Below is a small trained network, with its code and all its weights. Each question gives an input and a target symbol and asks what happens when units are switched off, that is, made to give their printed mean instead of their output.

import numpy as np


def w(rows, s, z=0):
    codes = np.array(rows[::2]) - 128.0
    scale = np.full(codes.shape[1], s)
    scale[-1] = z or s
    return codes * scale


def f(y):
    return np.maximum(y, 0)


def softmax(a):
    e = np.exp(a - a.max(-1, keepdims=True))
    return e / e.sum(-1, keepdims=True)


def log_softmax(a):
    a = a - a.max(-1, keepdims=True)
    return a - np.log(np.exp(a).sum(-1, keepdims=True))


def net(x, mask):
    ids = ['γεζθλμξπσ'.index(c) for c in x.split()]
    T = len(ids)
    res = E[ids] + P[:T]
    u = 0
    for l in range(2):
        r = res
        for j in range(3):
            rows = slice(2 * j, 2 * j + 2)
            q, k, v = (r @ M[l][rows].T for M in (Q, K, V))
            z = softmax(np.where(np.tri(T) > 0, q @ k.T / 2**0.5, -1e9)) @ v
            o = O[l][rows]
            res = res + np.where(mask[u + j], z, o[:, -1]) @ o[:, :-1]
        u += 3
        y = f(res @ A[l][:, :-1].T + A[l][:, -1])
        res = res + np.where(mask[u : u + 16], y, B[l][:, -1]) @ B[l][:, :-1]
        u += 16
    return log_softmax(res[-1] @ U[:, :-1].T + U[:, -1])


Q, K, V, O, A, B = {}, {}, {}, {}, {}, {}
E = w([
[178,234,48,121],'γ',
[72,51,147,105],'ε',
[113,254,69,149],'ζ',
[108,215,171,137],'θ',
[192,100,25,174],'λ',
[151,91,91,235],'μ',
[185,88,22,59],'ξ',
[180,206,136,92],'π',
[212,166,210,124],'σ',
],0.0047)
P = w([
[248,203,150,159],'0',
[234,181,151,151],'1',
[218,174,133,145],'2',
[223,160,133,143],'3',
[209,149,131,153],'4',
[191,116,105,151],'5',
[188,101,103,167],'6',
[196,98,93,155],'7',
[193,93,98,158],'8',
],0.0015)
Q[0] = w([
[169,208,111,71],'L0H1',
[4,53,141,51],'L0H1',
[97,120,139,116],'L0H2',
[105,207,191,145],'L0H2',
[166,139,56,212],'L0H3',
[71,185,195,139],'L0H3',
],0.026)
K[0] = w([
[95,36,97,57],'L0H1',
[141,254,190,47],'L0H1',
[131,133,109,119],'L0H2',
[138,197,165,51],'L0H2',
[179,47,46,77],'L0H3',
[147,129,134,219],'L0H3',
],0.027)
V[0] = w([
[144,191,136,2],'L0H1',
[94,248,253,87],'L0H1',
[166,159,132,45],'L0H2',
[186,148,144,23],'L0H2',
[142,154,185,175],'L0H3',
[142,26,67,16],'L0H3',
],0.0058)
O[0] = w([
[156,142,116,26,116],'L0H1',
[21,106,121,27,88],'L0H1',
[157,199,147,144,217],'L0H2',
[161,195,158,160,236],'L0H2',
[142,188,155,147,198],'L0H3',
[98,3,88,129,4],'L0H3',
],0.005,0.0013)
A[0] = w([
[191,170,232,207,179],'L0N1',
[171,172,108,205,145],'L0N2',
[119,86,125,157,116],'L0N3',
[152,136,209,96,169],'L0N4',
[218,178,165,80,241],'L0N5',
[97,79,72,112,221],'L0N6',
[116,152,118,165,40],'L0N7',
[137,127,173,99,177],'L0N8',
[2,191,123,134,101],'L0N9',
[176,108,74,152,141],'L0N10',
[71,94,177,110,112],'L0N11',
[99,86,113,124,161],'L0N12',
[145,134,210,68,192],'L0N13',
[179,159,4,82,146],'L0N14',
[93,251,94,156,250],'L0N15',
[135,78,161,181,115],'L0N16',
],0.0081,0.0013)
B[0] = w([
[122,113,10,228,253],'L0N1',
[81,221,81,175,205],'L0N2',
[111,125,191,110,132],'L0N3',
[141,67,70,138,179],'L0N4',
[113,122,28,91,252],'L0N5',
[203,150,146,169,134],'L0N6',
[149,81,120,133,133],'L0N7',
[143,78,108,129,155],'L0N8',
[12,103,123,183,139],'L0N9',
[156,147,124,218,151],'L0N10',
[198,158,183,121,130],'L0N11',
[152,133,177,132,130],'L0N12',
[160,29,94,133,178],'L0N13',
[190,233,76,59,167],'L0N14',
[8,166,102,46,229],'L0N15',
[72,135,202,116,138],'L0N16',
],0.014,0.0052)
Q[1] = w([
[153,181,62,183],'L1H1',
[215,100,110,83],'L1H1',
[87,127,106,61],'L1H2',
[67,135,192,122],'L1H2',
[148,223,121,104],'L1H3',
[173,190,4,196],'L1H3',
],0.02)
K[1] = w([
[208,143,226,147],'L1H1',
[231,127,25,156],'L1H1',
[144,235,114,155],'L1H2',
[59,147,27,117],'L1H2',
[120,208,182,76],'L1H3',
[181,84,250,138],'L1H3',
],0.016)
V[1] = w([
[147,102,57,96],'L1H1',
[8,131,126,149],'L1H1',
[80,102,127,132],'L1H2',
[129,131,145,68],'L1H2',
[150,193,141,206],'L1H3',
[149,238,124,60],'L1H3',
],0.017)
O[1] = w([
[193,72,141,72,251],'L1H1',
[20,100,214,122,175],'L1H1',
[100,99,108,145,121],'L1H2',
[109,116,104,81,65],'L1H2',
[170,163,182,218,188],'L1H3',
[168,248,158,59,164],'L1H3',
],0.011,0.014)
A[1] = w([
[70,157,231,159,74],'L1N1',
[101,173,146,200,139],'L1N2',
[149,35,130,166,5],'L1N3',
[39,78,174,52,82],'L1N4',
[254,65,141,94,126],'L1N5',
[200,147,146,171,63],'L1N6',
[223,109,202,85,144],'L1N7',
[130,21,199,247,109],'L1N8',
[102,20,127,156,51],'L1N9',
[191,53,127,132,66],'L1N10',
[73,98,5,106,227],'L1N11',
[109,219,134,135,129],'L1N12',
[96,168,113,169,139],'L1N13',
[35,26,215,150,111],'L1N14',
[223,75,132,212,12],'L1N15',
[181,109,100,118,88],'L1N16',
],0.0056,0.002)
B[1] = w([
[87,175,45,144,203],'L1N1',
[109,44,177,152,211],'L1N2',
[186,179,143,177,190],'L1N3',
[13,148,128,157,193],'L1N4',
[73,161,49,166,228],'L1N5',
[70,167,143,164,196],'L1N6',
[143,59,80,101,187],'L1N7',
[78,132,4,83,246],'L1N8',
[182,169,186,177,208],'L1N9',
[192,154,139,147,178],'L1N10',
[199,32,160,94,228],'L1N11',
[168,158,196,131,207],'L1N12',
[110,76,138,153,182],'L1N13',
[206,62,201,100,212],'L1N14',
[133,125,215,84,216],'L1N15',
[100,159,105,148,185],'L1N16',
],0.014,0.013)
U = w([
[159,154,192,29,4],'γ',
[120,112,117,110,112],'ε',
[39,179,130,89,128],'ζ',
[87,62,216,63,122],'θ',
[157,175,238,203,136],'λ',
[15,94,38,233,120],'μ',
[130,226,14,167,60],'ξ',
[64,82,3,8,146],'π',
[241,35,102,143,216],'σ',
],0.0021,0.0017)

Each question gives the input, a string of symbols that net reads in full, and the target symbol t.
The units are the heads (2 rows each of Q, K, V and O) and the neurons (one row each of A and B). Each row of codes is followed by its name. A weight is (code - 128) times the scale printed after its matrix; where a second scale follows, it is the last column's (O, A, B and U).
mask holds one flag per unit, layer by layer, with each layer's heads first. A switched-off unit (its flag False) gives its mean, the last column of its rows in O or B, instead of its output. The means were averaged over made-up inputs and are rounded, as every weight is.
A unit's drop is (log p(t) with every unit on - log p(t) with that unit switched off) / (log p(t) with every unit on - log p(t) with every unit switched off).
k most important neurons: the k neurons with the biggest drops, biggest first
which heads matter: for each layer, one digit per head in row order, 1 if its drop is at least 0.15 and else 0, layers parted by /
input γ σ σ π ζ θ σ γ μ, target μ: 2 most important neurons -> (L1N8 L0N5)
input σ θ σ σ θ ζ, target ζ: most important neuron -> (L0N1)
input π μ λ σ, target λ: 2 most important neurons -> (L0N1 L0N14)
input σ σ μ θ, target μ: 2 most important neurons -> (L0N5 L1N8)
input π ζ π ζ π θ ε, target π: which heads matter -> 100 / 101
input ζ σ σ σ σ σ ζ θ, target θ: which heads matter -> 100 / 101
input ζ λ θ, target λ: which heads matter -> 101 / 001
input σ ζ γ ζ γ λ π, target λ: which heads matter -> 100 / 001
input σ θ ξ σ μ μ σ θ, target μ: 2 most important neurons -> (L1N8 L0N5)
input π σ σ μ π σ σ σ, target μ: which heads matter -> 110 / 101
input π γ σ, target σ: which heads matter -> 000 / 001
input μ σ σ π ζ θ π, target μ: 3 most important neurons -> (L1N8 L0N5 L1N1)
input π σ λ γ ζ π θ, target λ: which heads matter -> 111 / 001
input π θ ε, target π: 4 most important neurons -> (L0N1 L0N2 L0N5 L0N15)
input π σ σ ε, target σ: 4 most important neurons -> (L0N14 L0N2 L0N13 L0N15)
input θ γ θ ε, target θ: most important neuron -> (L0N1)
input σ θ γ ε π θ ζ, target π: which heads matter -> 100 / 011
input ζ ε σ θ, target σ: which heads matter -> 000 / 101
input θ σ θ ξ ξ ζ θ, target ξ: which heads matter -> 101 / 101
input π σ ζ θ γ π θ λ, target λ: 2 most important neurons -> (L0N5 L0N14)
input σ μ π σ λ σ σ σ γ, target λ: which heads matter -> 101 / 001
input σ μ σ ξ, target ξ: 2 most important neurons -> (L1N5 L0N14)
